Here is a tiny trained network, its code and every weight. The questions are about switching its units off for an input and a target symbol, where a switched-off unit gives its printed mean instead of its output.

import numpy as np


def w(rows, s, z=0):
    codes = np.array(rows[::2]) - 128.0
    scale = np.full(codes.shape[1], s)
    scale[-1] = z or s
    return codes * scale


def f(y):
    return np.maximum(y, 0)


def softmax(a):
    e = np.exp(a - a.max(-1, keepdims=True))
    return e / e.sum(-1, keepdims=True)


def log_softmax(a):
    a = a - a.max(-1, keepdims=True)
    return a - np.log(np.exp(a).sum(-1, keepdims=True))


def net(x, mask):
    ids = ['ΓΞδζηστω'.index(c) for c in x.split()]
    T = len(ids)
    res = E[ids] + P[:T]
    q, k, v = (res @ M[0].T for M in (Q, K, V))
    z = softmax(np.where(np.tri(T) > 0, q @ k.T / 4**0.5, -1e9)) @ v
    res = res + np.where(mask[0], z, O[0][:, -1]) @ O[0][:, :-1]
    y = f(res @ A[0][:, :-1].T + A[0][:, -1])
    res = res + np.where(mask[1:17], y, B[0][:, -1]) @ B[0][:, :-1]
    return log_softmax(res[-1] @ U[:, :-1].T + U[:, -1])


Q, K, V, O, A, B = {}, {}, {}, {}, {}, {}
E = w([
[54,121,191,73,54],'Γ',
[60,117,175,97,33],'Ξ',
[73,249,161,164,74],'δ',
[186,120,175,140,120],'ζ',
[105,134,67,191,108],'η',
[152,37,101,166,61],'σ',
[241,118,222,31,143],'τ',
[236,84,148,189,125],'ω',
],0.017)
P = w([
[42,143,184,221,254],'0',
[83,151,163,199,188],'1',
[106,165,130,173,137],'2',
[154,180,134,152,105],'3',
[175,178,161,145,80],'4',
[209,176,183,143,64],'5',
],0.0093)
Q[0] = w([
[135,80,209,133,29],'head 1',
[206,121,244,127,98],'head 1',
[207,194,155,155,136],'head 1',
[194,26,157,73,96],'head 1',
],0.011)
K[0] = w([
[243,180,38,130,99],'head 1',
[167,164,97,118,2],'head 1',
[76,176,157,139,31],'head 1',
[236,103,199,38,91],'head 1',
],0.0084)
V[0] = w([
[125,137,99,241,88],'head 1',
[234,101,62,190,167],'head 1',
[49,68,114,119,2],'head 1',
[173,139,221,71,146],'head 1',
],0.0094)
O[0] = w([
[98,112,78,152,1,190],'head 1',
[52,161,120,157,97,3],'head 1',
[80,100,178,223,221,175],'head 1',
[140,149,99,87,192,245],'head 1',
],0.011,0.0047)
A[0] = w([
[80,93,185,143,111,66],'neuron 1',
[124,149,115,101,203,55],'neuron 2',
[112,91,65,129,215,3],'neuron 3',
[78,194,156,155,157,131],'neuron 4',
[190,143,161,171,182,100],'neuron 5',
[116,171,125,92,185,178],'neuron 6',
[57,181,194,149,123,41],'neuron 7',
[133,146,153,102,103,69],'neuron 8',
[124,100,72,160,225,67],'neuron 9',
[84,108,201,125,82,149],'neuron 10',
[55,225,155,124,139,154],'neuron 11',
[104,161,61,100,80,149],'neuron 12',
[154,114,168,119,154,31],'neuron 13',
[93,187,106,56,143,109],'neuron 14',
[178,245,63,209,136,84],'neuron 15',
[145,155,252,92,115,127],'neuron 16',
],0.012,0.011)
B[0] = w([
[132,68,203,109,101,191],'neuron 1',
[56,95,46,169,92,177],'neuron 2',
[254,207,8,172,10,131],'neuron 3',
[191,88,112,167,147,162],'neuron 4',
[19,132,156,156,118,197],'neuron 5',
[189,127,204,107,169,211],'neuron 6',
[102,63,194,194,82,170],'neuron 7',
[40,162,209,212,191,149],'neuron 8',
[151,238,23,97,55,148],'neuron 9',
[114,202,159,69,104,250],'neuron 10',
[166,66,26,196,172,186],'neuron 11',
[170,186,138,158,239,196],'neuron 12',
[222,173,84,238,34,158],'neuron 13',
[208,158,111,148,89,198],'neuron 14',
[22,121,136,31,169,161],'neuron 15',
[66,96,62,131,137,251],'neuron 16',
],0.0089,0.013)
U = w([
[73,115,174,135,221,105],'Γ',
[73,68,3,223,177,163],'Ξ',
[170,68,77,182,58,153],'δ',
[175,115,133,146,153,223],'ζ',
[97,170,158,100,110,16],'η',
[139,190,141,184,130,2],'σ',
[77,117,148,27,140,126],'τ',
[52,173,88,96,146,119],'ω',
],0.012,0.006)

Each question gives the input, a string of symbols that net reads in full, and the target symbol t.
The units are the heads (4 rows each of Q, K, V and O) and the neurons (one row each of A and B). Each row of codes is followed by its name. A weight is (code - 128) times the scale printed after its matrix; where a second scale follows, it is the last column's (O, A, B and U).
mask holds one flag per unit, heads first, then neurons. A switched-off unit (its flag False) gives its mean, the last column of its rows in O or B, instead of its output. The means were averaged over made-up inputs and are rounded, as every weight is.
A unit's drop is (log p(t) with every unit on - log p(t) with that unit switched off) / (log p(t) with every unit on - log p(t) with every unit switched off).
The circuit of an input: a set's keep is (log p(t) with only the set's units on - log p(t) with every unit switched off) / (log p(t) with every unit on - log p(t) with every unit switched off). Starting from the 12 units with the biggest drops (on a tie, the unit counted first), units are removed one at a time, each time the one whose removal leaves the highest keep (on an exact tie, the one counted first), for as long as the keep stays at least 0.8.
units of the circuit, in order: the units of the circuit, biggest drop first
most important unit: the unit with the biggest drop
k most important neurons: the k neurons with the biggest drops, biggest first
drop of u: that unit's drop, to one decimal
input η Ξ Γ, target η: units of the circuit, in order -> head 1; neuron 10
input Ξ η Ξ ω, target Ξ: units of the circuit, in order -> neuron 10
input ω τ Γ, target σ: units of the circuit, in order -> head 1; neuron 12; neuron 14
input Γ Γ Γ Γ Γ, target Ξ: units of the circuit, in order -> head 1; neuron 16; neuron 13
input τ δ Ξ Ξ ω, target Ξ: 4 most important neurons -> neuron 10; neuron 6; neuron 5; neuron 1
input Γ ω η Ξ ζ, target Ξ: units of the circuit, in order -> neuron 10; neuron 6
input δ Ξ Ξ ζ Γ Ξ, target ω: units of the circuit, in order -> neuron 6; head 1; neuron 1
input ω ζ σ Γ, target δ: units of the circuit, in order -> head 1; neuron 7
input Ξ τ Ξ Γ, target ζ: units of the circuit, in order -> head 1; neuron 14; neuron 10
input σ Ξ Ξ, target δ: units of the circuit, in order -> head 1; neuron 7; neuron 1
input ω Γ δ ζ, target δ: 3 most important neurons -> neuron 10; neuron 12; neuron 6
input δ Ξ δ ω σ, target σ: units of the circuit, in order -> head 1; neuron 12; neuron 16
input Γ Γ Γ Γ, target Ξ: 4 most important neurons -> neuron 16; neuron 13; neuron 9; neuron 10
input δ τ Γ σ, target ζ: units of the circuit, in order -> head 1; neuron 16
input δ δ η Γ, target η: units of the circuit, in order -> neuron 10; head 1
input ω η σ, target σ: units of the circuit, in order -> head 1; neuron 12; neuron 16; neuron 11
input Ξ ζ ω τ Ξ Γ, target ζ: units of the circuit, in order -> head 1; neuron 14; neuron 6; neuron 11
input Γ Ξ Γ ζ, target Γ: most important neuron -> neuron 11
input Ξ ω δ σ δ Γ, target δ: 3 most important neurons -> neuron 11; neuron 7; neuron 15
input Γ τ ζ, target τ: units of the circuit, in order -> head 1; neuron 11; neuron 13
input η δ Ξ η Ξ, target η: most important unit -> neuron 10
input τ τ ω η Γ, target σ: 2 most important neurons -> neuron 12; neuron 10
input Γ Ξ σ δ ζ, target δ: 3 most important neurons -> neuron 12; neuron 10; neuron 6
input δ Ξ ω Γ Ξ, target σ: 2 most important neurons -> neuron 12; neuron 10
input Ξ τ σ Γ Γ ζ, target Γ: 2 most important neurons -> neuron 5; neuron 11
input τ ζ Ξ, target ζ: drop of head 1 -> 0.8
input Ξ τ ζ Ξ, target ζ: drop of neuron 4 -> -0.1
input δ Ξ δ δ σ Ξ, target δ: drop of neuron 15 -> 0.1
input τ Ξ δ, target Ξ: drop of head 1 -> -0.2
input Γ ζ τ ω, target τ: most important unit -> neuron 15
